Below are the code and all the weights of a small trained network. Each question names an input and a target symbol and asks about switching units off, where a switched-off unit gives its printed mean instead of its output.

import numpy as np


def w(rows, s, z=0):
    codes = np.array(rows[::2]) - 128.0
    scale = np.full(codes.shape[1], s)
    scale[-1] = z or s
    return codes * scale


def f(y):
    return y / 2 * (1 + np.tanh(0.7978845608 * (y + 0.044715 * y**3)))


def softmax(a):
    e = np.exp(a - a.max(-1, keepdims=True))
    return e / e.sum(-1, keepdims=True)


def log_softmax(a):
    a = a - a.max(-1, keepdims=True)
    return a - np.log(np.exp(a).sum(-1, keepdims=True))


def net(x, mask):
    ids = ['ΘΛΠΣαμξφψω'.index(c) for c in x.split()]
    T = len(ids)
    res = E[ids] + P[:T]
    r = res
    for j in range(2):
        rows = slice(2 * j, 2 * j + 2)
        q, k, v = (r @ M[0][rows].T for M in (Q, K, V))
        z = softmax(np.where(np.tri(T) > 0, q @ k.T / 2**0.5, -1e9)) @ v
        o = O[0][rows]
        res = res + np.where(mask[j], z, o[:, -1]) @ o[:, :-1]
    y = f(res @ A[0][:, :-1].T + A[0][:, -1])
    res = res + np.where(mask[2:10], y, B[0][:, -1]) @ B[0][:, :-1]
    return log_softmax(res[-1] @ U[:, :-1].T + U[:, -1])


Q, K, V, O, A, B = {}, {}, {}, {}, {}, {}
E = w([
[82,125,81,92,83,177],'Θ',
[143,153,147,68,128,145],'Λ',
[112,129,136,125,251,107],'Π',
[129,143,67,115,132,153],'Σ',
[109,178,144,44,59,116],'α',
[108,149,196,161,178,105],'μ',
[116,201,99,199,150,79],'ξ',
[126,96,185,235,140,162],'φ',
[120,225,98,181,119,111],'ψ',
[118,48,113,226,66,100],'ω',
],0.02)
P = w([
[150,96,138,173,109,250],'0',
[154,68,140,110,138,123],'1',
[109,88,139,166,139,121],'2',
[113,85,144,149,172,109],'3',
[107,43,156,171,107,151],'4',
[91,131,186,143,188,65],'5',
],0.011)
Q[0] = w([
[114,126,246,134,46,36],'h1',
[3,138,253,180,157,11],'h1',
[196,120,47,190,167,99],'h2',
[160,171,175,150,41,78],'h2',
],0.0065)
K[0] = w([
[78,182,128,153,166,192],'h1',
[205,199,211,132,108,184],'h1',
[250,72,97,123,113,215],'h2',
[113,91,255,86,125,138],'h2',
],0.0083)
V[0] = w([
[138,231,62,14,146,116],'h1',
[192,236,27,254,104,133],'h1',
[57,86,53,237,97,164],'h2',
[113,242,100,142,220,77],'h2',
],0.0067)
O[0] = w([
[150,156,143,162,189,157,29],'h1',
[252,117,81,168,144,139,252],'h1',
[128,134,183,144,82,8,192],'h2',
[133,90,85,140,151,85,53],'h2',
],0.012,0.0035)
A[0] = w([
[101,204,101,145,88,154,47],'n1',
[139,15,21,55,142,215,74],'n2',
[155,216,158,117,165,186,122],'n3',
[205,188,176,20,148,175,147],'n4',
[186,27,135,123,163,135,120],'n5',
[182,135,254,158,21,119,173],'n6',
[106,113,180,13,193,191,3],'n7',
[76,102,95,66,171,237,97],'n8',
],0.0069,0.0022)
B[0] = w([
[122,138,188,73,163,119,145],'n1',
[180,104,181,102,151,114,156],'n2',
[24,120,19,88,190,119,161],'n3',
[136,188,3,204,177,165,187],'n4',
[124,179,63,184,157,102,153],'n5',
[100,178,136,148,47,209,254],'n6',
[67,122,101,128,157,59,174],'n7',
[133,126,219,87,109,218,177],'n8',
],0.0066,0.0071)
U = w([
[109,218,158,100,122,133,211],'Θ',
[57,145,85,128,151,178,59],'Λ',
[95,106,154,72,147,137,254],'Π',
[184,122,136,65,113,145,98],'Σ',
[12,222,66,171,152,175,219],'α',
[81,176,66,51,75,44,56],'μ',
[121,137,18,151,127,112,64],'ξ',
[172,222,202,57,80,108,13],'φ',
[218,193,78,123,128,156,183],'ψ',
[134,255,186,55,66,113,63],'ω',
],0.0064,0.0028)

Each question gives the input, a string of symbols that net reads in full, and the target symbol t.
The units are the heads (2 rows each of Q, K, V and O) and the neurons (one row each of A and B). Each row of codes is followed by its name. A weight is (code - 128) times the scale printed after its matrix; where a second scale follows, it is the last column's (O, A, B and U).
mask holds one flag per unit, heads first, then neurons. A switched-off unit (its flag False) gives its mean, the last column of its rows in O or B, instead of its output. The means were averaged over made-up inputs and are rounded, as every weight is.
A unit's drop is (log p(t) with every unit on - log p(t) with that unit switched off) / (log p(t) with every unit on - log p(t) with every unit switched off).
The circuit of an input: a set's keep is (log p(t) with only the set's units on - log p(t) with every unit switched off) / (log p(t) with every unit on - log p(t) with every unit switched off). Starting from all 10 units, units are removed one at a time, each time the one whose removal leaves the highest keep (on an exact tie, the one counted first), for as long as the keep stays at least 0.8.
circuit, biggest first: the units of the circuit, biggest drop first
top k neurons: the k neurons with the biggest drops, biggest first
which heads matter: for each layer, one digit per head in row order, 1 if its drop is at least 0.15 and else 0, layers parted by /
drop when u is switched off: that unit's drop, to one decimal
input ω Σ ψ ω Θ, target μ: circuit, biggest first	h2, h1
input ω ψ Σ Θ ψ, target ω: circuit, biggest first	h2, n6
input μ ω Θ Σ, target μ: circuit, biggest first	h1, h2
input ω α φ, target ω: circuit, biggest first	h2, n6, h1
input ω ξ φ, target ω: which heads matter	01
input ω α α μ Θ, target Π: which heads matter	10
input ψ ω Σ α, target ψ: which heads matter	10
input ω α Θ ψ, target ω: circuit, biggest first	h2, n4
input α μ α ω φ Λ, target α: which heads matter	01
input α α Λ α ψ Λ, target α: circuit, biggest first	h1, n4, h2
input ψ μ α ψ ξ, target ψ: which heads matter	10
input ψ ξ ω α α, target ψ: top neuron	n4
input Λ Λ α Λ Θ, target Π: which heads matter	11
input ψ ω ω ψ φ, target ψ: top neuron	n5
input ψ Π ξ, target ψ: drop when n1 is switched off	0.0
input ψ μ α Λ ω, target ψ: drop when h1 is switched off	0.9
input ω ξ ω Θ ω, target ω: drop when n6 is switched off	0.3
input ω α ξ, target ω: drop when h2 is switched off	0.8
